B =
124  135  134  132  118  127
126  140  141  131  117  122
135  145  128  132  103  134
130  141  137  114  135  124
124  124  124  134  123  133
142  127  119  130  125  133
109  138  130  115  132  142
Counting starts at 0.
The bottom-left entry -> 109
The entry in row 1 and column 0 -> 126
The bottom entry of the column that holds the smallest entry: 132
Find the entry just left of 131.
141
Find the top-right entry.
127
Find the entry just left of 145.
135
The entry in row 0 and column 1 -> 135
The entry in the bottom-right corner is 142
Find the entry in the top-left corner.
124
Find the entry just right of the smallest entry.
134
Find the bottom entry of the column that holds the largest entry.
138
The entry directly below 137 is 124
Find the entry directly below the largest entry.
141

Questions about the row below.
1) The 1st entry?
2) The entry just right of 153?
3) The second entry from the right?
4) The third entry from the left?
5) The first entry from the right?
array([122, 131, 127, 131, 115, 138, 153, 124, 154, 144])
1) 122
2) 124
3) 154
4) 127
5) 144

grid =
142  139  111  120  142  117  118  119  122
131  106  118  125  155  114  104  119  130
143  139  137  120  123  114  109  110   99
131  139  137  120  123  117  130  119   99
131  108  137  147  123  110  118  145   99
The top-left entry?
Answer: 142
The centre entry is 123
The 2nd entry on the diagonal from the top-right corner?
Answer: 119
The entry just right of the largest entry?
Answer: 114
The entry in the bottom-right corner?
Answer: 99
The entry in the bottom-left corner?
Answer: 131
The top entry of the column that holds the largest entry is 142
The 5th-last entry, reading row by row?
Answer: 123
The largest entry is 155
The 2nd largest entry?
Answer: 147
The top-right entry?
Answer: 122
The largest entry in the last column?
Answer: 130
The entry just left of the centre entry: 120

data =
[[134 129 133 132 117 142 112 116 118]
 [141 124 136 131 128 135 117 102 134]
 [136 115 132 129 133 140 107 111 123]
 [133 119 130 136 129 132 106 110 128]
 [137 124 138 137 116 143 104 116 112]
 [133 135 142 132 121 134 111 117 122]
 [135 130 127 134 134 124 116 105 130]
 [138 126 136 129 114 131 123 105 137]
 [131 119 122 137 133 150 111 111 127]
 [142 121 147 129 130 142 114 115 129]
 [142 120 149 135 130 147 112 119 131]
 [131 119 137 135 124 140 114 119 120]
 [128 133 137 127 120 136 118 120 107]
 [135 121 129 138 129 134 106 110 130]
 [129 136 146 132 123 138 112 116 127]
 [135 118 126 136 131 143 111 121 124]]
Rows and columns are numbered from 0.
The entry directly below the largest entry -> 142
What is the entry at row 1, column 0? 141
The entry in the bottom-right corner -> 124
What is the entry directly above the smallest entry? 116
What is the entry at row 2, column 1? 115
What is the entry in row 1 and column 1? 124
What is the entry in row 0 and column 0? 134
What is the entry in row 0 and column 1? 129
What is the entry directly above 150? 131
What is the top entry of the column that holds the largest entry? 142
The entry directly below the smallest entry is 111
The entry at row 2, column 0 is 136
The bottom-left entry is 135
The entry in row 2 and column 2: 132
What is the bottom entry of the column that holds the largest entry? 143
The top-right entry: 118
The bottom entry of the column that holds the smallest entry -> 121
What is the entry just left of the smallest entry? 117
The entry at row 1, column 2 -> 136
The entry in row 0 and column 2 is 133

((117, 124, 131, 125, 136, 129, 119, 128, 123), (117, 137, 134, 121, 137, 144, 124, 121, 114), (134, 125, 114, 135, 123, 111, 133, 114, 124), (132, 138, 133, 116, 118, 146, 111, 132, 121), (129, 121, 120, 142, 106, 115, 135, 147, 125), (142, 135, 115, 118, 123, 125, 130, 117, 132))
Read off the largest entry.
147
Read off the entry just left of the smallest entry.
142
The third largest entry -> 144
The entry just left of the largest entry -> 135
The first entry in reading order -> 117
The entry just right of the smallest entry -> 115
The entry just right of 128 -> 123
Read off the minimum.
106

A =
[[140 123 132 148 125 107]
 [139 124 135 145 127 105]
 [142 120 125 152 123 112]
 [141 121 129 150 124 109]
 [139 125 137 144 128 105]
 [142 120 127 151 124 110]]
Rows and columns are numbered from 0.
The entry directly below 112 -> 109
The entry in row 1 and column 1 -> 124
The top-right entry?
Answer: 107
The entry just left of the largest entry: 125
The entry directly below the largest entry: 150
The top-left entry?
Answer: 140
The entry in the bottom-left corner?
Answer: 142
The bottom entry of the column that holds the largest entry -> 151
The entry directly below 121 -> 125
The entry in row 0 and column 1?
Answer: 123
The bottom-right entry?
Answer: 110
The entry at row 1, column 2?
Answer: 135
The entry in row 0 and column 2: 132
The entry just right of 152 is 123

[[118 115 122 116 119 126 132 128]
 [100 128 136 128 125 128 143 137]
 [143 128 129 117 128 131 123 112]
 [145 138 129 122 134 116 123 123]
 [119 129 111 109 126 104 139 125]
 [130 146 135 132 140 120 124 129]
 [144 129 108 148 121 131 119 144]]
Find the last entry of the largest entry's row.
A: 144
The entry just right of the smallest entry: 128
The second smallest entry -> 104
Find the entry just right of 109.
A: 126
Find the entry just left of 146.
A: 130
The smallest entry in the last column: 112
The 1st entry on the main diagonal is 118
The entry just right of 136: 128
The fifth entry from the end, reading row by row is 148
Find the fourth entry from the end, reading row by row.
A: 121
Find the second entry in reading order.
A: 115
Find the first entry in the row that holds the smallest entry.
A: 100
Find the entry in the bottom-left corner.
A: 144
Find the top-right entry.
A: 128
Find the 3rd smallest entry.
A: 108
The entry just left of 138: 145
The entry directly above 135 -> 111
Find the 3rd entry on the main diagonal.
A: 129
Find the fourth entry in reading order.
A: 116
Find the fifth entry, reading row by row.
A: 119

[[126 127 129 127 138 133 128 131 129]
 [126 120 130 131 140 128 136 140 128]
 [131 136 130 126 131 129 123 126 126]
 [115 127 124 128 130 119 115 135 129]
 [129 129 129 127 136 128 130 131 128]
 [129 140 127 134 122 119 136 138 120]
 [127 136 136 126 132 133 142 123 128]
 [130 137 127 122 140 127 128 132 129]
 [126 140 124 126 134 125 135 139 128]
 [126 138 124 123 139 127 133 138 130]
 [117 120 115 157 141 109 103 124 149]
 [119 143 121 126 130 134 138 137 130]
 [116 131 132 123 133 125 130 144 129]
 [122 124 130 130 131 143 127 123 128]
 [119 127 127 123 134 124 125 132 127]]
Indices start at 0.
The entry in row 1 and column 0 -> 126
What is the entry at row 1, column 2? 130
The entry in the top-left corner -> 126
What is the bottom-right entry? 127
The bottom entry of the column that holds the largest entry -> 123
What is the entry just left of the centre entry? 122
The top entry of the column that holds the smallest entry is 128
The entry at row 0, column 1 -> 127
The entry directly above the centre entry -> 132
What is the entry just left of the largest entry? 115
What is the entry just right of the centre entry? 127
What is the entry directly below the centre entry? 134
The smallest entry -> 103
What is the entry directly below the largest entry? 126
What is the entry just left of the smallest entry? 109
What is the maximum? 157
What is the entry directly above the smallest entry? 133
What is the top-right entry? 129
What is the entry in the bottom-left corner? 119
What is the entry just right of the largest entry? 141
What is the entry at row 1, column 1? 120
What is the entry in row 0 and column 2? 129
What is the entry at row 2, column 2? 130
What is the bottom entry of the column that holds the smallest entry? 125
What is the entry at row 2, column 0? 131

Read these off the array that follows. Indices start at 0.
1) What is the entry just right of 136?
2) What is the top-left entry?
3) What is the entry in row 0 and column 2?
4) What is the entry in row 2 and column 2?
5) What is the entry directly above the largest entry?
6) What is the entry in the bottom-left corner?
7) What is the entry in row 1 and column 0?
[[134 117 128 121 131 131 141 140 134 140]
 [122 138 128 138 120 124 115 115 121 114]
 [121 138 128 119 147 120 118 122 122 123]
 [123 144 130 134 135 135 104 111 123 112]
 [133 117 128 135 112 131 141 136 133 135]
 [133 121 127 129 113 128 139 135 133 134]
 [134 122 128 128 117 128 138 135 133 134]
 [125 140 129 122 130 118 121 122 125 122]
 [124 145 129 133 135 134 104 111 123 112]
 [124 139 127 133 131 133 110 115 124 115]]
1) 133
2) 134
3) 128
4) 128
5) 120
6) 124
7) 122

x =
[[139 144 117 134 117 126 132 143 120 126 131 130]
 [125 118 138 127 137 130 123 120 147 134 129 130]
 [123 143 117 147 122 129 128 135 114 127 140 132]
 [119 119 133 126 123 112 144 124 121 132 125 131]
 [115 119 122 131 109 107 145 122 111 125 118 124]
 [131 135 124 131 136 145 117 129 129 127 140 131]
 [121 116 130 129 121 116 137 121 132 132 125 130]
 [110 130 137 139 140 129 119 122 120 127 125 122]
 [123 114 119 120 126 141 131 114 120 125 141 134]
 [114 115 135 134 137 132 126 114 139 137 140 137]
 [149 127 124 116 121 129 131 135 145 130 128 132]
 [137 139 127 128 135 141 115 135 132 125 130 125]]
The first entry on the diagonal from the top-right corner -> 130
The top entry of the column that holds the largest entry: 139
The last entry, reading row by row is 125
The top entry of the column that holds the smallest entry? 126
The fifth entry, reading row by row: 117
The second entry on the diagonal from the top-right corner? 129
The bottom entry of the column that holds the smallest entry? 141
The entry in the bottom-left corner -> 137
The fourth entry in reading order is 134
The second smallest entry -> 109
The entry just right of the largest entry: 127
The minimum -> 107
The entry directly above the largest entry? 114
The 3rd entry on the diagonal from the top-right corner: 127
The last entry of the largest entry's row? 132
The 2nd entry in reading order: 144
The largest entry in the last column? 137
The smallest entry in the last column? 122
The third entry in reading order: 117
The entry just right of 133: 126
The smallest entry in the last row? 115

M =
[[123 137 125 142 105]
 [141 146 110 129 106]
 [127 115 149 147 128]
 [100 128 131 135 111]
 [147 147 137 128 149]
 [120 138 133 141 138]
 [109 131 114 114 141]]
Rows and columns are numbered from 0.
The entry at row 0, column 1 -> 137
The top-left entry? 123
The entry directly below 125? 110
The entry in the bottom-left corner? 109
The entry just left of the centre entry is 128
The entry directly above the smallest entry? 127
The entry directly below 106: 128
The entry at row 0, column 2? 125
The entry at row 1, column 0? 141
The entry just right of 125? 142
The entry just right of 127? 115
The minimum? 100
The entry in row 1 and column 1? 146
The entry directly below the centre entry? 137
